Here is a tiny trained network, its code and every weight. The questions are about switching its units off for an input and a class, where a switched-off unit gives its printed mean instead of its output.

import numpy as np


def w(rows, s, z=0):
    codes = np.array(rows[::2]) - 128.0
    scale = np.full(codes.shape[1], s)
    scale[-1] = z or s
    return codes * scale


def f(y):
    return y / 2 * (1 + np.tanh(0.7978845608 * (y + 0.044715 * y**3)))


def log_softmax(a):
    a = a - a.max(-1, keepdims=True)
    return a - np.log(np.exp(a).sum(-1, keepdims=True))


def net(x, mask):
    res = np.array(x, float).reshape(1, 7) / 4 @ E
    y = f(res @ A[0][:, :-1].T + A[0][:, -1])
    res = res + np.where(mask, y, B[0][:, -1]) @ B[0][:, :-1]
    return log_softmax(res[-1] @ U[:, :-1].T + U[:, -1])


A, B = {}, {}
E = w([
[118,192,109,43,88,182,19,155,82,42],'x0',
[134,122,135,135,140,102,106,132,119,121],'x1',
[31,55,145,86,160,126,152,27,78,53],'x2',
[126,131,125,140,126,115,120,124,125,127],'x3',
[124,149,126,125,135,140,146,124,126,130],'x4',
[78,129,2,55,169,45,120,158,190,124],'x5',
[131,128,134,125,132,123,123,127,134,125],'x6',
],0.0097)
A[0] = w([
[50,106,47,78,147,116,97,54,152,92,130],'N0',
[24,124,63,17,144,112,84,117,74,35,129],'N1',
[177,135,182,220,86,152,144,112,108,212,227],'N2',
[122,174,130,61,81,193,28,157,68,60,208],'N3',
[164,157,35,111,158,92,109,216,187,162,168],'N4',
[230,140,201,243,79,147,154,131,123,214,240],'N5',
[2,45,164,83,164,116,168,6,48,68,210],'N6',
[131,70,146,171,181,64,220,103,164,209,254],'N7',
[211,211,93,121,98,130,102,237,132,105,189],'N8',
[105,99,243,139,92,177,134,79,51,82,141],'N9',
[109,126,57,133,165,67,146,155,217,182,174],'N10',
[125,117,238,151,114,189,126,89,43,93,194],'N11',
],0.0066,0.0062)
B[0] = w([
[111,131,155,82,116,73,179,155,113,78,177],'N0',
[162,171,125,43,74,27,195,142,96,63,200],'N1',
[179,157,219,126,162,112,163,190,128,79,221],'N2',
[192,254,146,132,82,165,75,112,34,165,227],'N3',
[99,168,63,93,97,116,92,175,196,167,210],'N4',
[194,162,205,122,136,107,186,225,98,95,252],'N5',
[131,55,102,176,164,136,195,76,122,28,237],'N6',
[95,45,95,161,173,76,198,147,178,133,249],'N7',
[106,186,136,108,87,176,66,150,124,176,215],'N8',
[163,141,105,193,139,157,117,78,127,108,197],'N9',
[105,100,62,135,110,42,152,133,183,186,208],'N10',
[206,128,124,195,152,178,131,81,100,102,210],'N11',
],0.0083,0.014)
U = w([
[155,152,196,69,116,69,205,207,93,65,252],'0',
[115,52,160,211,202,174,165,91,152,80,37],'1',
[88,106,77,142,135,95,128,176,218,244,213],'2',
[2,39,86,103,147,89,171,82,161,110,88],'3',
[139,172,218,136,108,202,40,161,67,182,109],'4',
[188,141,102,164,103,155,108,3,60,106,42],'5',
[58,170,62,39,64,148,23,152,153,173,64],'6',
],0.0068,0.0021)

Each question gives the input, the list of numbers given to net, and the class t.
The units are the neurons (one row each of A and B). Each row of codes is followed by its name. A weight is (code - 128) times the scale printed after its matrix; where a second scale follows, it is the last column's (A, B and U).
mask holds one flag per neuron, in row order. A switched-off neuron (its flag False) gives its mean, the last column of its row in B, instead of its output. The means were averaged over made-up inputs and are rounded, as every weight is.
A unit's drop is (log p(t) with every unit on - log p(t) with that unit switched off) / (log p(t) with every unit on - log p(t) with every unit switched off).
The circuit of an input: a set's keep is (log p(t) with only the set's units on - log p(t) with every unit switched off) / (log p(t) with every unit on - log p(t) with every unit switched off). Starting from all 12 units, units are removed one at a time, each time the one whose removal leaves the highest keep (on an exact tie, the one counted first), for as long as the keep stays at least 0.8.
units of the circuit, in order: the units of the circuit, biggest drop first
top k neurons: the k neurons with the biggest drops, biggest first
drop of u: that unit's drop, to one decimal
input [-1,8,7,-5,-5,2,2], class 3: units of the circuit, in order	[N5]
input [-2,-5,1,6,6,-2,5], class 1: units of the circuit, in order	[N1; N3]
input [3,7,0,-4,3,3,4], class 6: units of the circuit, in order	[N5; N2]
input [0,-7,0,-4,3,7,2], class 2: units of the circuit, in order	[N10; N4]
input [-8,2,2,-5,-3,-3,-7], class 1: top 2 neurons	[N1; N7]
input [0,-8,5,7,7,6,-2], class 3: top 2 neurons	[N5; N2]
input [2,-1,0,1,4,3,3], class 6: top 2 neurons	[N5; N2]
input [8,3,0,0,-6,6,5], class 6: top 2 neurons	[N5; N2]
input [6,2,-8,-4,7,6,-8], class 6: drop of N1	0.0
input [0,7,0,4,-8,8,1], class 2: drop of N10	0.3
input [2,-3,-8,6,1,-8,-6], class 4: drop of N6	0.2
input [-3,0,4,-2,-3,1,4], class 3: drop of N2	0.1
